Here is a tiny trained network, its code and every weight. The questions are about switching its units off for an input and a class, where a switched-off unit gives its printed mean instead of its output.

import numpy as np


def w(rows, s, z=0):
    codes = np.array(rows[::2]) - 128.0
    scale = np.full(codes.shape[1], s)
    scale[-1] = z or s
    return codes * scale


def norm(h):
    return h / np.sqrt((h * h).mean(-1, keepdims=True) + 1e-5)


def f(y):
    return y / 2 * (1 + np.tanh(0.7978845608 * (y + 0.044715 * y**3)))


def log_softmax(a):
    a = a - a.max(-1, keepdims=True)
    return a - np.log(np.exp(a).sum(-1, keepdims=True))


def net(x, mask):
    res = np.array(x, float).reshape(1, 7) / 4 @ E
    u = 0
    for l in range(2):
        y = f(norm(res) @ A[l][:, :-1].T + A[l][:, -1])
        res = res + np.where(mask[u : u + 13], y, B[l][:, -1]) @ B[l][:, :-1]
        u += 13
    return log_softmax(norm(res)[-1] @ U[:, :-1].T + U[:, -1])


A, B = {}, {}
E = w([
[127,135,127,128,127,136],'x0',
[126,130,128,127,127,130],'x1',
[127,128,127,126,128,127],'x2',
[2,147,146,100,124,85],'x3',
[129,128,128,128,128,127],'x4',
[140,129,159,56,219,178],'x5',
[123,127,48,130,177,108],'x6',
],0.006)
A[0] = w([
[50,153,101,136,56,87,58],'L0N0',
[200,105,98,202,65,106,141],'L0N1',
[124,132,1,152,203,99,250],'L0N2',
[203,136,144,104,170,183,92],'L0N3',
[107,76,134,129,116,98,173],'L0N4',
[98,185,125,144,133,147,57],'L0N5',
[141,98,129,173,123,163,75],'L0N6',
[175,131,135,107,154,170,62],'L0N7',
[195,107,80,194,59,140,141],'L0N8',
[133,137,127,127,118,112,113],'L0N9',
[33,86,182,86,203,139,17],'L0N10',
[117,134,159,98,174,122,105],'L0N11',
[143,118,96,154,145,140,66],'L0N12',
],0.0064,0.0023)
B[0] = w([
[126,78,157,204,152,109,203],'L0N0',
[131,205,157,30,151,147,211],'L0N1',
[92,108,8,104,134,109,254],'L0N2',
[90,66,164,140,128,132,200],'L0N3',
[128,181,145,166,132,142,150],'L0N4',
[128,139,139,130,107,113,119],'L0N5',
[94,124,138,102,125,124,126],'L0N6',
[94,86,153,129,149,133,153],'L0N7',
[143,212,132,29,120,125,211],'L0N8',
[122,137,134,134,148,134,125],'L0N9',
[253,236,92,74,56,127,201],'L0N10',
[177,114,105,120,83,142,149],'L0N11',
[104,110,114,86,146,133,125],'L0N12',
],0.0056,0.0042)
A[1] = w([
[157,1,124,141,147,184,219],'L1N0',
[123,117,195,215,80,133,94],'L1N1',
[122,61,152,214,180,130,53],'L1N2',
[130,151,102,139,108,112,123],'L1N3',
[132,149,136,138,115,109,108],'L1N4',
[155,107,137,150,129,154,99],'L1N5',
[174,139,76,112,171,152,80],'L1N6',
[165,129,100,147,92,101,124],'L1N7',
[129,64,58,134,186,140,2],'L1N8',
[157,141,136,132,127,128,114],'L1N9',
[159,88,181,154,157,181,98],'L1N10',
[98,106,89,191,151,96,98],'L1N11',
[161,157,237,85,131,144,177],'L1N12',
],0.0096,0.0034)
B[1] = w([
[123,28,191,142,170,150,193],'L1N0',
[121,142,195,27,215,47,170],'L1N1',
[159,210,99,116,49,107,136],'L1N2',
[128,91,118,126,149,154,143],'L1N3',
[137,118,154,134,142,144,132],'L1N4',
[82,88,118,136,139,145,125],'L1N5',
[83,156,142,60,166,43,173],'L1N6',
[86,103,127,142,171,138,134],'L1N7',
[195,159,255,123,152,119,165],'L1N8',
[114,125,126,158,130,133,132],'L1N9',
[81,96,34,132,104,119,161],'L1N10',
[122,98,117,209,107,195,158],'L1N11',
[151,139,110,227,49,176,254],'L1N12',
],0.007,0.0072)
U = w([
[201,222,157,159,24,185,252],'0',
[150,210,31,18,161,80,160],'1',
[155,19,169,200,98,212,35],'2',
[165,54,179,73,240,120,86],'3',
[86,167,249,145,135,29,51],'4',
[61,105,48,233,129,106,113],'5',
],0.013,0.0022)

Each question gives the input, the list of numbers given to net, and the class t.
The units are the neurons (one row each of A and B). Each row of codes is followed by its name. A weight is (code - 128) times the scale printed after its matrix; where a second scale follows, it is the last column's (A, B and U).
mask holds one flag per neuron, layer by layer. A switched-off neuron (its flag False) gives its mean, the last column of its row in B, instead of its output. The means were averaged over made-up inputs and are rounded, as every weight is.
A unit's drop is (log p(t) with every unit on - log p(t) with that unit switched off) / (log p(t) with every unit on - log p(t) with every unit switched off).
The circuit of an input: a set's keep is (log p(t) with only the set's units on - log p(t) with every unit switched off) / (log p(t) with every unit on - log p(t) with every unit switched off). Starting from the 12 units with the biggest drops (on a tie, the unit counted first), units are removed one at a time, each time the one whose removal leaves the highest keep (on an exact tie, the one counted first), for as long as the keep stays at least 0.8.
circuit, biggest first: the units of the circuit, biggest drop first
top k neurons: the k neurons with the biggest drops, biggest first
top k neurons in layer l: the k neurons of layer l with the biggest drops, biggest first
drop of u: that unit's drop, to one decimal
input [-5,3,-6,2,-4,0,1], class 5: top 4 neurons	(L0N1; L0N8; L0N0; L0N10)
input [-5,3,-8,-1,-8,2,-6], class 2: top 2 neurons in layer 0	(L0N8; L0N1)
input [6,-5,-4,1,0,-8,0], class 4: top 2 neurons	(L0N0; L1N12)
input [2,3,1,-2,1,-8,5], class 1: top 2 neurons	(L0N1; L0N8)
input [-6,-8,2,1,3,-2,-8], class 4: top 3 neurons	(L1N1; L0N10; L0N8)
input [-5,-4,1,-3,-8,1,0], class 2: top 3 neurons	(L0N3; L0N10; L0N2)
input [3,-7,-5,-5,-1,1,7], class 3: top 3 neurons	(L0N10; L1N8; L0N3)
input [-1,-3,6,-1,-5,5,0], class 2: top 3 neurons	(L0N2; L0N3; L1N1)
input [-8,3,-8,1,-2,-1,-8], class 4: circuit, biggest first	(L1N1)
input [-8,6,2,6,4,8,-1], class 0: top 2 neurons	(L0N2; L1N12)
input [2,-3,-3,-6,-4,3,-2], class 2: top 2 neurons in layer 1	(L1N0; L1N12)
input [6,1,3,-8,2,3,8], class 3: top 2 neurons in layer 1	(L1N0; L1N8)
input [-3,0,-1,2,-3,4,2], class 1: drop of L0N10	0.7
input [-6,-6,-6,5,8,3,1], class 1: drop of L1N11	0.1
input [0,2,5,-4,-4,2,-3], class 2: top neuron	(L1N0)
input [2,5,5,5,-8,4,0], class 0: drop of L0N2	0.5
